Below is a small trained network, with its code and all its weights. Each question gives an input and a target symbol and asks what happens when units are switched off, that is, made to give their printed mean instead of their output.

import numpy as np


def w(rows, s, z=0):
    codes = np.array(rows[::2]) - 128.0
    scale = np.full(codes.shape[1], s)
    scale[-1] = z or s
    return codes * scale


def f(y):
    return np.maximum(y, 0)


def softmax(a):
    e = np.exp(a - a.max(-1, keepdims=True))
    return e / e.sum(-1, keepdims=True)


def log_softmax(a):
    a = a - a.max(-1, keepdims=True)
    return a - np.log(np.exp(a).sum(-1, keepdims=True))


def net(x, mask):
    ids = ['ΓΔΘΞΣαβεημπτψω'.index(c) for c in x.split()]
    T = len(ids)
    res = E[ids] + P[:T]
    r = res
    for j in range(2):
        rows = slice(4 * j, 4 * j + 4)
        q, k, v = (r @ M[0][rows].T for M in (Q, K, V))
        z = softmax(np.where(np.tri(T) > 0, q @ k.T / 4**0.5, -1e9)) @ v
        o = O[0][rows]
        res = res + np.where(mask[j], z, o[:, -1]) @ o[:, :-1]
    y = f(res @ A[0][:, :-1].T + A[0][:, -1])
    res = res + np.where(mask[2:6], y, B[0][:, -1]) @ B[0][:, :-1]
    return log_softmax(res[-1] @ U[:, :-1].T + U[:, -1])


Q, K, V, O, A, B = {}, {}, {}, {}, {}, {}
E = w([
[69,250,29],'Γ',
[117,128,49],'Δ',
[1,173,187],'Θ',
[60,107,183],'Ξ',
[154,89,195],'Σ',
[195,30,126],'α',
[194,58,71],'β',
[97,102,220],'ε',
[136,65,68],'η',
[107,98,210],'μ',
[132,171,83],'π',
[126,91,236],'τ',
[162,115,121],'ψ',
[68,173,207],'ω',
],0.0099)
P = w([
[2,32,94],'0',
[193,178,196],'1',
[184,189,98],'2',
[39,46,118],'3',
[184,183,208],'4',
[173,178,93],'5',
],0.0071)
Q[0] = w([
[164,175,203],'h0',
[232,77,43],'h0',
[100,145,188],'h0',
[46,210,247],'h0',
[139,216,159],'h1',
[59,93,182],'h1',
[117,75,134],'h1',
[185,210,53],'h1',
],0.014)
K[0] = w([
[72,63,140],'h0',
[220,116,75],'h0',
[92,100,155],'h0',
[4,110,183],'h0',
[129,197,190],'h1',
[45,104,106],'h1',
[110,82,107],'h1',
[223,202,139],'h1',
],0.018)
V[0] = w([
[130,143,101],'h0',
[135,124,149],'h0',
[184,161,159],'h0',
[235,181,212],'h0',
[66,118,112],'h1',
[60,78,100],'h1',
[85,115,118],'h1',
[38,12,85],'h1',
],0.011)
O[0] = w([
[90,102,153,130],'h0',
[155,139,106,117],'h0',
[136,62,76,64],'h0',
[164,26,22,1],'h0',
[66,134,161,139],'h1',
[57,121,192,136],'h1',
[89,130,154,135],'h1',
[42,89,255,132],'h1',
],0.0099,0.004)
A[0] = w([
[80,141,134,1],'n0',
[228,122,199,34],'n1',
[10,168,17,166],'n2',
[95,189,48,15],'n3',
],0.013,0.0049)
B[0] = w([
[154,100,65,242],'n0',
[252,160,190,202],'n1',
[176,33,220,230],'n2',
[15,164,100,254],'n3',
],0.017,0.0068)
U = w([
[13,68,201,155],'Γ',
[110,38,165,134],'Δ',
[133,69,182,100],'Θ',
[27,193,129,103],'Ξ',
[220,143,122,105],'Σ',
[222,44,90,55],'α',
[161,134,103,134],'β',
[113,143,172,81],'ε',
[187,47,137,124],'η',
[133,135,180,61],'μ',
[86,99,67,253],'π',
[166,134,208,6],'τ',
[127,120,52,197],'ψ',
[105,254,90,110],'ω',
],0.0068,0.0069)

Each question gives the input, a string of symbols that net reads in full, and the target symbol t.
The units are the heads (4 rows each of Q, K, V and O) and the neurons (one row each of A and B). Each row of codes is followed by its name. A weight is (code - 128) times the scale printed after its matrix; where a second scale follows, it is the last column's (O, A, B and U).
mask holds one flag per unit, heads first, then neurons. A switched-off unit (its flag False) gives its mean, the last column of its rows in O or B, instead of its output. The means were averaged over made-up inputs and are rounded, as every weight is.
A unit's drop is (log p(t) with every unit on - log p(t) with that unit switched off) / (log p(t) with every unit on - log p(t) with every unit switched off).
The circuit of an input: a set's keep is (log p(t) with only the set's units on - log p(t) with every unit switched off) / (log p(t) with every unit on - log p(t) with every unit switched off). Starting from all 6 units, units are removed one at a time, each time the one whose removal leaves the highest keep (on an exact tie, the one counted first), for as long as the keep stays at least 0.8.
circuit, biggest first: the units of the circuit, biggest drop first
most important unit: the unit with the biggest drop
k most important neurons: the k neurons with the biggest drops, biggest first
which heads matter: for each layer, one digit per head in row order, 1 if its drop is at least 0.15 and else 0, layers parted by /
drop of u: that unit's drop, to one decimal
input α Σ Γ, target Γ: circuit, biggest first : (n2 n3)
input π α π α ψ, target Σ: circuit, biggest first : (h1 n1)
input ψ ψ Σ Γ Γ, target Ξ: circuit, biggest first : (n3 h1 n1 n0)
input β ψ ψ π Σ, target τ: which heads matter : 10
input ψ η π ε π, target ω: which heads matter : 01
input ψ π ω Σ β, target α: circuit, biggest first : (h0 h1)
input Ξ α ψ π Γ, target Ξ: 2 most important neurons : (n3 n2)
input ψ π π τ Σ, target τ: circuit, biggest first : (n1 n0)
input π ψ Σ α τ ω, target ω: 2 most important neurons : (n2 n0)
input Σ α ω, target ω: circuit, biggest first : (h1 n2 h0)
input β α α, target α: most important unit : h0
input Σ ψ π Δ π ψ, target π: circuit, biggest first : (h0 h1 n3 n1)
input ψ β Ξ Γ, target Γ: circuit, biggest first : (n2 n3 n1)
input β ω Σ, target Σ: 3 most important neurons : (n1 n3 n2)
input π α ψ β, target Γ: 2 most important neurons : (n1 n0)
input π π τ, target τ: circuit, biggest first : (n1 h0)
input π Γ Σ ψ, target Γ: most important neuron : (n1)
input τ Σ ψ Δ, target Δ: 2 most important neurons : (n3 n2)
input π τ τ α, target Γ: 2 most important neurons : (n1 n0)
input π Γ Γ ψ π Σ, target Σ: most important unit : n3
input β α Σ η, target Γ: drop of h1 : 2.6
input Δ ε Γ π, target Γ: drop of n1 : 0.3
input π ω Γ Δ, target Γ: drop of h1 : 0.8
input π Σ τ, target τ: drop of n0 : 0.2
